Here is a tiny trained network, its code and every weight. The questions are about switching its units off for an input and a class, where a switched-off unit gives its printed mean instead of its output.

import numpy as np


def w(rows, s, z=0):
    codes = np.array(rows[::2]) - 128.0
    scale = np.full(codes.shape[1], s)
    scale[-1] = z or s
    return codes * scale


def norm(h):
    return h / np.sqrt((h * h).mean(-1, keepdims=True) + 1e-5)


def f(y):
    return np.maximum(y, 0)


def log_softmax(a):
    a = a - a.max(-1, keepdims=True)
    return a - np.log(np.exp(a).sum(-1, keepdims=True))


def net(x, mask):
    res = np.array(x, float).reshape(1, 3) / 4 @ E
    u = 0
    for l in range(2):
        y = f(norm(res) @ A[l][:, :-1].T + A[l][:, -1])
        res = res + np.where(mask[u : u + 16], y, B[l][:, -1]) @ B[l][:, :-1]
        u += 16
    return log_softmax(norm(res)[-1] @ U[:, :-1].T + U[:, -1])


A, B = {}, {}
E = w([
[127,186,255,146],'x0',
[161,56,197,95],'x1',
[190,173,126,97],'x2',
],0.0032)
A[0] = w([
[108,114,111,159,115],'L0N0',
[132,159,57,141,107],'L0N1',
[196,172,115,63,254],'L0N2',
[166,97,40,193,195],'L0N3',
[131,213,155,254,112],'L0N4',
[133,100,121,107,197],'L0N5',
[143,120,178,150,56],'L0N6',
[69,119,91,138,88],'L0N7',
[135,140,177,125,173],'L0N8',
[103,97,143,177,184],'L0N9',
[148,90,119,110,134],'L0N10',
[114,73,143,159,49],'L0N11',
[164,148,138,92,171],'L0N12',
[149,153,108,156,69],'L0N13',
[82,158,95,116,88],'L0N14',
[118,156,141,132,110],'L0N15',
],0.0065,0.0015)
B[0] = w([
[151,144,186,40,165],'L0N0',
[27,87,132,69,206],'L0N1',
[151,195,128,95,233],'L0N2',
[119,179,236,102,255],'L0N3',
[208,108,61,197,236],'L0N4',
[195,203,116,138,182],'L0N5',
[82,78,201,70,172],'L0N6',
[143,98,156,167,192],'L0N7',
[70,210,71,105,200],'L0N8',
[163,151,154,160,189],'L0N9',
[129,77,35,253,175],'L0N10',
[182,65,55,165,167],'L0N11',
[80,92,127,112,182],'L0N12',
[110,134,83,91,148],'L0N13',
[125,114,206,77,174],'L0N14',
[127,163,79,213,155],'L0N15',
],0.0035,0.0033)
A[1] = w([
[166,154,120,79,185],'L1N0',
[207,159,151,138,253],'L1N1',
[3,88,175,126,112],'L1N2',
[148,137,190,150,208],'L1N3',
[153,85,220,76,111],'L1N4',
[157,107,111,66,243],'L1N5',
[143,182,121,86,130],'L1N6',
[61,137,79,76,187],'L1N7',
[210,71,103,94,190],'L1N8',
[94,125,102,99,138],'L1N9',
[136,193,117,207,104],'L1N10',
[243,77,82,124,130],'L1N11',
[177,87,143,99,142],'L1N12',
[138,69,62,178,207],'L1N13',
[49,175,75,134,157],'L1N14',
[220,154,124,85,151],'L1N15',
],0.0059,0.0014)
B[1] = w([
[55,186,169,134,218],'L1N0',
[29,71,20,123,252],'L1N1',
[184,35,29,94,250],'L1N2',
[252,45,11,16,227],'L1N3',
[180,158,74,70,234],'L1N4',
[111,187,216,140,224],'L1N5',
[93,183,139,85,219],'L1N6',
[243,88,142,139,223],'L1N7',
[45,145,234,130,227],'L1N8',
[140,135,153,83,173],'L1N9',
[167,100,72,221,222],'L1N10',
[29,106,161,147,224],'L1N11',
[96,157,131,182,195],'L1N12',
[156,182,237,190,241],'L1N13',
[193,86,181,49,232],'L1N14',
[27,145,98,151,235],'L1N15',
],0.0033,0.0026)
U = w([
[210,4,71,44,225],'0',
[146,195,141,2,192],'1',
[184,114,74,250,7],'2',
[131,190,43,163,162],'3',
[95,76,205,212,22],'4',
[43,157,171,124,108],'5',
],0.0096,0.0011)

Each question gives the input, the list of numbers given to net, and the class t.
The units are the neurons (one row each of A and B). Each row of codes is followed by its name. A weight is (code - 128) times the scale printed after its matrix; where a second scale follows, it is the last column's (A, B and U).
mask holds one flag per neuron, layer by layer. A switched-off neuron (its flag False) gives its mean, the last column of its row in B, instead of its output. The means were averaged over made-up inputs and are rounded, as every weight is.
A unit's drop is (log p(t) with every unit on - log p(t) with that unit switched off) / (log p(t) with every unit on - log p(t) with every unit switched off).
The circuit of an input: a set's keep is (log p(t) with only the set's units on - log p(t) with every unit switched off) / (log p(t) with every unit on - log p(t) with every unit switched off). Starting from the 12 units with the biggest drops (on a tie, the unit counted first), units are removed one at a time, each time the one whose removal leaves the highest keep (on an exact tie, the one counted first), for as long as the keep stays at least 0.8.
circuit, biggest first: the units of the circuit, biggest drop first
most important unit: the unit with the biggest drop
top k neurons: the k neurons with the biggest drops, biggest first
k most important neurons of layer l: the k neurons of layer l with the biggest drops, biggest first
drop when u is switched off: that unit's drop, to one decimal
input [3,0,-1], class 2: circuit, biggest first	(L0N4; L0N3)
input [-1,1,-2], class 4: top 2 neurons	(L0N11; L0N10)
input [-4,-1,4], class 1: most important unit	L0N1
input [0,5,2], class 5: 2 most important neurons of layer 0	(L0N3; L0N10)
input [-3,1,3], class 5: 2 most important neurons of layer 0	(L0N8; L0N10)
input [-5,0,4], class 1: top 2 neurons	(L0N1; L0N4)
input [7,6,0], class 0: top 2 neurons	(L1N3; L0N3)
input [6,-1,-7], class 2: drop when L0N4 is switched off	0.3
input [2,-6,-6], class 2: drop when L0N4 is switched off	0.7
input [-2,-8,-8], class 0: 2 most important neurons of layer 1	(L1N2; L1N14)
input [-8,1,0], class 4: drop when L0N10 is switched off	0.2
input [3,7,0], class 0: drop when L1N3 is switched off	0.2
